Below is a small trained network, with its code and all its weights. Each question gives an input and a class and asks what happens when units are switched off, that is, made to give their printed mean instead of their output.

import numpy as np


def w(rows, s, z=0):
    codes = np.array(rows[::2]) - 128.0
    scale = np.full(codes.shape[1], s)
    scale[-1] = z or s
    return codes * scale


def f(y):
    return y / 2 * (1 + np.tanh(0.7978845608 * (y + 0.044715 * y**3)))


def log_softmax(a):
    a = a - a.max(-1, keepdims=True)
    return a - np.log(np.exp(a).sum(-1, keepdims=True))


def net(x, mask):
    res = np.array(x, float).reshape(1, 8) / 4 @ E
    y = f(res @ A[0][:, :-1].T + A[0][:, -1])
    res = res + np.where(mask, y, B[0][:, -1]) @ B[0][:, :-1]
    return log_softmax(res[-1] @ U[:, :-1].T + U[:, -1])


A, B = {}, {}
E = w([
[127,127,127,125],'x0',
[126,129,128,129],'x1',
[126,127,128,128],'x2',
[127,130,131,127],'x3',
[107,120,43,231],'x4',
[3,193,156,114],'x5',
[75,36,208,176],'x6',
[178,196,196,203],'x7',
],0.0074)
A[0] = w([
[26,202,86,114,156],'neuron 1',
[152,218,81,99,96],'neuron 2',
[91,58,180,166,78],'neuron 3',
[123,147,104,128,138],'neuron 4',
[80,122,69,228,103],'neuron 5',
[82,134,83,179,76],'neuron 6',
[243,72,68,86,96],'neuron 7',
[86,32,187,194,83],'neuron 8',
[159,126,129,99,253],'neuron 9',
[156,133,227,67,99],'neuron 10',
[106,124,50,204,105],'neuron 11',
[153,122,180,62,101],'neuron 12',
[96,62,84,62,107],'neuron 13',
[144,134,206,20,93],'neuron 14',
[197,233,170,190,138],'neuron 15',
[40,163,125,120,108],'neuron 16',
[96,84,80,85,88],'neuron 17',
[146,194,37,96,133],'neuron 18',
[244,77,129,118,90],'neuron 19',
[163,126,114,105,117],'neuron 20',
[93,61,87,91,110],'neuron 21',
[56,179,173,84,99],'neuron 22',
[87,71,2,7,122],'neuron 23',
[15,229,141,101,77],'neuron 24',
[156,75,100,106,105],'neuron 25',
[137,112,188,78,114],'neuron 26',
[123,140,69,197,130],'neuron 27',
[78,50,170,160,91],'neuron 28',
[126,137,165,102,84],'neuron 29',
[168,221,48,86,67],'neuron 30',
],0.0098,0.014)
B[0] = w([
[139,70,104,135,189],'neuron 1',
[160,101,175,117,148],'neuron 2',
[197,108,179,88,136],'neuron 3',
[126,115,135,112,138],'neuron 4',
[157,157,67,63,150],'neuron 5',
[160,149,114,133,129],'neuron 6',
[153,86,105,161,160],'neuron 7',
[160,122,173,95,148],'neuron 8',
[9,94,116,94,250],'neuron 9',
[165,161,84,128,155],'neuron 10',
[152,171,103,71,148],'neuron 11',
[183,145,60,102,143],'neuron 12',
[142,179,157,163,150],'neuron 13',
[156,165,88,104,162],'neuron 14',
[74,160,152,164,180],'neuron 15',
[133,109,125,161,148],'neuron 16',
[181,176,153,183,133],'neuron 17',
[146,91,208,86,169],'neuron 18',
[158,117,101,186,151],'neuron 19',
[137,102,119,132,131],'neuron 20',
[132,165,157,145,144],'neuron 21',
[149,93,98,151,154],'neuron 22',
[102,188,162,174,189],'neuron 23',
[188,92,102,184,165],'neuron 24',
[124,120,129,159,134],'neuron 25',
[137,150,100,100,145],'neuron 26',
[125,144,104,85,151],'neuron 27',
[154,119,177,98,141],'neuron 28',
[176,135,107,124,123],'neuron 29',
[195,99,196,86,148],'neuron 30',
],0.012,0.014)
U = w([
[64,111,160,136,254],'0',
[149,87,252,93,50],'1',
[141,203,75,90,86],'2',
[48,103,158,142,186],'3',
[126,45,121,242,41],'4',
[83,240,221,233,99],'5',
[40,97,156,120,134],'6',
],0.012,0.011)

Each question gives the input, the list of numbers given to net, and the class t.
The units are the neurons (one row each of A and B). Each row of codes is followed by its name. A weight is (code - 128) times the scale printed after its matrix; where a second scale follows, it is the last column's (A, B and U).
mask holds one flag per neuron, in row order. A switched-off neuron (its flag False) gives its mean, the last column of its row in B, instead of its output. The means were averaged over made-up inputs and are rounded, as every weight is.
A unit's drop is (log p(t) with every unit on - log p(t) with that unit switched off) / (log p(t) with every unit on - log p(t) with every unit switched off).
The circuit of an input: a set's keep is (log p(t) with only the set's units on - log p(t) with every unit switched off) / (log p(t) with every unit on - log p(t) with every unit switched off). Starting from the 12 units with the biggest drops (on a tie, the unit counted first), units are removed one at a time, each time the one whose removal leaves the highest keep (on an exact tie, the one counted first), for as long as the keep stays at least 0.8.
units of the circuit, in order: the units of the circuit, biggest drop first
top k neurons: the k neurons with the biggest drops, biggest first
input [0,8,1,4,-4,6,-5,-8], class 5: units of the circuit, in order => [neuron 23]
input [-3,4,-6,-1,1,-6,-8,0], class 1: top 2 neurons => [neuron 30; neuron 18]
input [-7,8,-6,-8,-8,0,0,8], class 2: units of the circuit, in order => [neuron 10; neuron 14]
input [0,5,3,4,-8,0,-2,-6], class 2: units of the circuit, in order => [neuron 14; neuron 12]
input [2,8,-1,-1,8,5,-1,7], class 2: top 2 neurons => [neuron 5; neuron 11]
input [2,3,5,6,5,6,-7,-7], class 1: top 2 neurons => [neuron 18; neuron 30]
input [7,8,4,-3,8,-3,0,5], class 2: top 2 neurons => [neuron 5; neuron 11]
input [-4,5,7,3,7,3,-7,4], class 1: units of the circuit, in order => [neuron 18; neuron 30]
input [2,4,-7,5,-2,-8,1,-3], class 4: top 2 neurons => [neuron 7; neuron 19]
input [0,-3,6,-1,-7,6,5,7], class 2: units of the circuit, in order => [neuron 10; neuron 14; neuron 12]
input [7,2,7,2,8,-4,6,4], class 2: units of the circuit, in order => [neuron 5; neuron 11]
input [-5,-3,-7,3,7,7,-4,2], class 2: top 4 neurons => [neuron 5; neuron 11; neuron 9; neuron 27]
input [0,8,-4,6,-1,8,-6,7], class 4: units of the circuit, in order => [neuron 24; neuron 1]
input [6,5,2,2,-1,-6,0,8], class 5: units of the circuit, in order => [neuron 15]
input [0,5,0,3,-3,8,7,7], class 4: top 2 neurons => [neuron 24; neuron 22]
input [5,-6,3,1,0,-5,6,-2], class 1: units of the circuit, in order => [neuron 8; neuron 3]
input [1,-3,-3,-6,-8,6,0,-8], class 2: top 2 neurons => [neuron 14; neuron 12]
input [1,3,3,5,3,-3,-1,-5], class 5: units of the circuit, in order => [neuron 23; neuron 1]
input [1,-5,4,-2,3,-7,-6,-3], class 4: top 3 neurons => [neuron 7; neuron 19; neuron 25]
input [6,-8,7,2,-8,-3,-8,-4], class 1: units of the circuit, in order => [neuron 30]
input [1,6,3,2,0,7,-5,-4], class 4: top 2 neurons => [neuron 24; neuron 1]
input [-5,7,-7,7,0,-3,-8,4], class 1: top 3 neurons => [neuron 30; neuron 18; neuron 2]
